Below is a small trained network, with its code and all its weights. Each question gives an input and a target symbol and asks what happens when units are switched off, that is, made to give their printed mean instead of their output.

import numpy as np


def w(rows, s, z=0):
    codes = np.array(rows[::2]) - 128.0
    scale = np.full(codes.shape[1], s)
    scale[-1] = z or s
    return codes * scale


def norm(h):
    return h / np.sqrt((h * h).mean(-1, keepdims=True) + 1e-5)


def f(y):
    return y / 2 * (1 + np.tanh(0.7978845608 * (y + 0.044715 * y**3)))


def softmax(a):
    e = np.exp(a - a.max(-1, keepdims=True))
    return e / e.sum(-1, keepdims=True)


def log_softmax(a):
    a = a - a.max(-1, keepdims=True)
    return a - np.log(np.exp(a).sum(-1, keepdims=True))


def net(x, mask):
    ids = ['ΓΘΨΩαβδεζηλμπτ'.index(c) for c in x.split()]
    T = len(ids)
    res = E[ids] + P[:T]
    u = 0
    for l in range(2):
        q, k, v = (norm(res) @ M[l].T for M in (Q, K, V))
        z = softmax(np.where(np.tri(T) > 0, q @ k.T / 3**0.5, -1e9)) @ v
        res = res + np.where(mask[u], z, O[l][:, -1]) @ O[l][:, :-1]
        u += 1
        y = f(norm(res) @ A[l][:, :-1].T + A[l][:, -1])
        res = res + np.where(mask[u : u + 16], y, B[l][:, -1]) @ B[l][:, :-1]
        u += 16
    return log_softmax(norm(res)[-1] @ U[:, :-1].T + U[:, -1])


Q, K, V, O, A, B = {}, {}, {}, {}, {}, {}
E = w([
[123,89,139,161,154],'Γ',
[127,104,131,190,151],'Θ',
[129,86,137,190,150],'Ψ',
[35,129,67,81,151],'Ω',
[63,115,8,169,111],'α',
[51,106,174,183,73],'β',
[137,165,86,97,167],'δ',
[133,143,75,109,112],'ε',
[146,88,234,121,118],'ζ',
[128,127,96,148,134],'η',
[122,157,165,179,132],'λ',
[131,166,97,98,164],'μ',
[52,146,103,2,161],'π',
[169,180,110,160,79],'τ',
],0.021)
P = w([
[184,44,200,99,65],'0',
[104,161,49,209,243],'1',
[104,171,45,196,219],'2',
[99,179,51,188,211],'3',
[97,194,48,175,221],'4',
[92,197,55,162,211],'5',
[87,211,55,159,211],'6',
[86,215,59,144,208],'7',
[83,228,64,135,209],'8',
[72,233,69,128,208],'9',
[73,249,59,119,209],'10',
[73,254,65,108,207],'11',
[83,232,53,132,207],'12',
],0.0047)
Q[0] = w([
[120,97,129,91,130],'0.h0',
[5,167,19,82,140],'0.h0',
[102,200,91,86,115],'0.h0',
],0.02)
K[0] = w([
[85,129,183,85,160],'0.h0',
[57,234,157,156,77],'0.h0',
[114,248,140,111,40],'0.h0',
],0.012)
V[0] = w([
[25,62,218,67,112],'0.h0',
[117,198,62,232,91],'0.h0',
[51,2,96,38,66],'0.h0',
],0.004)
O[0] = w([
[111,249,197,182,42,62],'0.h0',
[133,213,99,198,90,253],'0.h0',
[155,61,3,19,26,61],'0.h0',
],0.0052,0.0037)
A[0] = w([
[140,122,102,119,122,131],'0.n0',
[97,91,145,148,138,150],'0.n1',
[123,116,160,93,145,132],'0.n2',
[122,187,119,142,161,134],'0.n3',
[118,118,109,89,112,60],'0.n4',
[190,161,117,111,93,99],'0.n5',
[93,67,123,121,129,95],'0.n6',
[83,149,105,125,172,155],'0.n7',
[179,193,97,146,113,168],'0.n8',
[140,184,86,86,129,252],'0.n9',
[68,159,165,112,135,108],'0.n10',
[88,90,133,110,156,87],'0.n11',
[129,104,134,166,208,81],'0.n12',
[248,176,150,144,102,49],'0.n13',
[130,148,64,174,155,95],'0.n14',
[156,143,105,142,153,123],'0.n15',
],0.014,0.0035)
B[0] = w([
[158,180,188,104,123,138],'0.n0',
[142,199,135,128,141,156],'0.n1',
[141,179,34,156,138,132],'0.n2',
[107,66,120,124,114,216],'0.n3',
[114,130,194,172,173,128],'0.n4',
[169,46,163,148,242,135],'0.n5',
[74,139,113,90,161,130],'0.n6',
[160,87,134,195,93,225],'0.n7',
[168,97,202,88,193,207],'0.n8',
[118,146,156,212,70,242],'0.n9',
[217,153,60,203,124,161],'0.n10',
[126,155,76,113,188,135],'0.n11',
[164,145,165,97,71,187],'0.n12',
[62,141,12,134,255,139],'0.n13',
[143,218,139,97,186,255],'0.n14',
[102,77,175,59,92,170],'0.n15',
],0.0072,0.0084)
Q[1] = w([
[38,75,4,130,82],'1.h0',
[218,158,214,134,123],'1.h0',
[242,82,172,159,58],'1.h0',
],0.015)
K[1] = w([
[74,251,128,182,161],'1.h0',
[185,36,93,93,86],'1.h0',
[174,134,146,130,59],'1.h0',
],0.014)
V[1] = w([
[65,25,179,40,118],'1.h0',
[50,157,204,175,27],'1.h0',
[24,254,182,79,159],'1.h0',
],0.0083)
O[1] = w([
[83,105,38,219,163,133],'1.h0',
[210,22,169,93,142,142],'1.h0',
[2,114,179,23,127,4],'1.h0',
],0.0087,0.0038)
A[1] = w([
[129,102,172,100,88,54],'1.n0',
[131,107,164,127,110,117],'1.n1',
[131,145,134,142,5,37],'1.n2',
[168,154,116,113,174,72],'1.n3',
[145,161,96,176,107,3],'1.n4',
[136,118,73,157,69,91],'1.n5',
[111,155,119,175,88,100],'1.n6',
[136,141,146,143,122,108],'1.n7',
[155,120,163,150,168,130],'1.n8',
[75,80,109,154,130,15],'1.n9',
[162,111,96,133,151,111],'1.n10',
[129,165,147,125,163,116],'1.n11',
[146,127,146,185,133,194],'1.n12',
[86,141,164,115,136,173],'1.n13',
[136,176,151,163,133,107],'1.n14',
[168,158,152,107,125,169],'1.n15',
],0.022,0.0034)
B[1] = w([
[106,161,77,103,171,169],'1.n0',
[102,179,164,127,166,154],'1.n1',
[2,119,241,120,149,170],'1.n2',
[64,143,149,111,95,172],'1.n3',
[122,78,149,83,121,209],'1.n4',
[168,237,41,174,161,164],'1.n5',
[106,151,143,41,104,194],'1.n6',
[104,130,153,109,81,154],'1.n7',
[91,181,59,98,155,212],'1.n8',
[116,99,166,196,38,130],'1.n9',
[81,54,211,110,166,175],'1.n10',
[81,95,108,154,169,169],'1.n11',
[105,103,90,55,72,247],'1.n12',
[212,51,130,188,151,190],'1.n13',
[149,81,153,141,161,215],'1.n14',
[146,126,117,210,68,175],'1.n15',
],0.0088,0.011)
U = w([
[124,130,124,74,10,114],'Γ',
[201,172,211,191,173,125],'Θ',
[209,102,199,163,43,209],'Ψ',
[55,60,89,218,61,39],'Ω',
[49,220,63,102,118,3],'α',
[66,124,227,131,114,211],'β',
[185,228,165,70,111,144],'δ',
[204,95,178,47,194,119],'ε',
[195,116,46,158,107,227],'ζ',
[202,7,152,108,86,130],'η',
[177,18,182,214,157,137],'λ',
[107,191,135,239,92,121],'μ',
[77,44,71,50,119,74],'π',
[81,129,98,174,251,45],'τ',
],0.017,0.0048)

Each question gives the input, a string of symbols that net reads in full, and the target symbol t.
The units are the heads (3 rows each of Q, K, V and O) and the neurons (one row each of A and B). Each row of codes is followed by its name. A weight is (code - 128) times the scale printed after its matrix; where a second scale follows, it is the last column's (O, A, B and U).
mask holds one flag per unit, layer by layer, with each layer's heads first. A switched-off unit (its flag False) gives its mean, the last column of its rows in O or B, instead of its output. The means were averaged over made-up inputs and are rounded, as every weight is.
A unit's drop is (log p(t) with every unit on - log p(t) with that unit switched off) / (log p(t) with every unit on - log p(t) with every unit switched off).
The circuit of an input: a set's keep is (log p(t) with only the set's units on - log p(t) with every unit switched off) / (log p(t) with every unit on - log p(t) with every unit switched off). Starting from the 12 units with the biggest drops (on a tie, the unit counted first), units are removed one at a time, each time the one whose removal leaves the highest keep (on an exact tie, the one counted first), for as long as the keep stays at least 0.8.
circuit, biggest first: the units of the circuit, biggest drop first
unit that matters most: the unit with the biggest drop
top k neurons: the k neurons with the biggest drops, biggest first
top k neurons in layer l: the k neurons of layer l with the biggest drops, biggest first
input μ ε Θ η Ω Ω Ω π Γ, target Ψ: circuit, biggest first : 0.n12, 1.h0, 1.n15
input δ ζ ζ Θ Θ π Ω Γ, target Γ: unit that matters most : 0.n14
input η ε Γ λ, target α: circuit, biggest first : 0.n9, 0.n7, 1.h0
input ε λ μ ζ β ζ π β Θ ε, target ζ: circuit, biggest first : 0.h0, 0.n14, 1.h0
input Θ Ω Θ η, target δ: circuit, biggest first : 1.h0, 1.n13
input ζ ε Θ ε ζ λ β α, target β: circuit, biggest first : 1.h0, 1.n2, 0.h0
input ζ Θ ε, target π: top 3 neurons : 0.n14, 0.n9, 1.n12
input μ ε ε, target Ψ: circuit, biggest first : 0.n9, 1.h0, 1.n15
input η η Γ ε λ ε α Θ ζ λ π λ, target α: top 2 neurons : 0.n14, 0.n9
input Θ ε ε τ π ε β β ζ μ, target δ: top 3 neurons in layer 0 : 0.n1, 0.n9, 0.n3
input α ε Ψ ε ε ε, target μ: top 4 neurons : 1.n15, 0.n14, 0.n3, 0.n9
input π Ω ε η Θ ε τ Θ ζ ζ Ω Γ δ, target λ: top 2 neurons : 0.n14, 1.n13
input Ω α Ω δ μ Θ η Ψ Γ Γ ε, target τ: top 3 neurons : 0.n14, 0.n8, 0.n3
input β η τ μ ε ζ δ, target ε: circuit, biggest first : 1.h0
input Θ Γ η ε α ε ζ ε π ζ λ ζ, target δ: top 3 neurons : 0.n1, 0.n3, 0.n9
input λ β μ τ Ω ζ ε, target Θ: top 2 neurons in layer 1 : 1.n12, 1.n15
input β ε Γ Θ π Θ β Θ η ε Θ ε ε, target ε: top 2 neurons : 0.n14, 0.n9
input Θ ζ ε η, target δ: top 2 neurons in layer 0 : 0.n1, 0.n3
input μ Γ ε α ε Ω, target Ω: top 2 neurons in layer 0 : 0.n12, 0.n4
input Ψ Ω ε η δ ζ, target η: top 2 neurons : 0.n8, 0.n14
input Γ Ω τ ζ, target Ω: top neuron : 0.n9
input α β π π Θ Θ, target μ: top 3 neurons : 1.n15, 0.n12, 0.n3
input Γ π Ψ λ Θ τ μ ε ζ Ψ, target Ω: top 2 neurons : 0.n9, 0.n14
input ε Ω α ζ π ε Ω, target Ω: top 3 neurons in layer 0 : 0.n4, 0.n14, 0.n7
input δ λ η Ω Ω Θ Ω Θ η Θ ε ε, target Γ: top 2 neurons : 0.n9, 0.n14
input Θ ε Ω ζ Γ ζ ε η β α ε ε, target δ: top 4 neurons : 0.n9, 0.n1, 0.n3, 0.n14
input α ε Ω π η, target μ: top 2 neurons : 0.n14, 1.n15
input ε ζ Ω ζ β λ ε, target ζ: top 4 neurons : 0.n14, 0.n5, 0.n9, 1.n12
input Ω δ ε Θ ε ζ ζ η ε β ε λ ζ, target τ: top 3 neurons in layer 0 : 0.n14, 0.n7, 0.n9
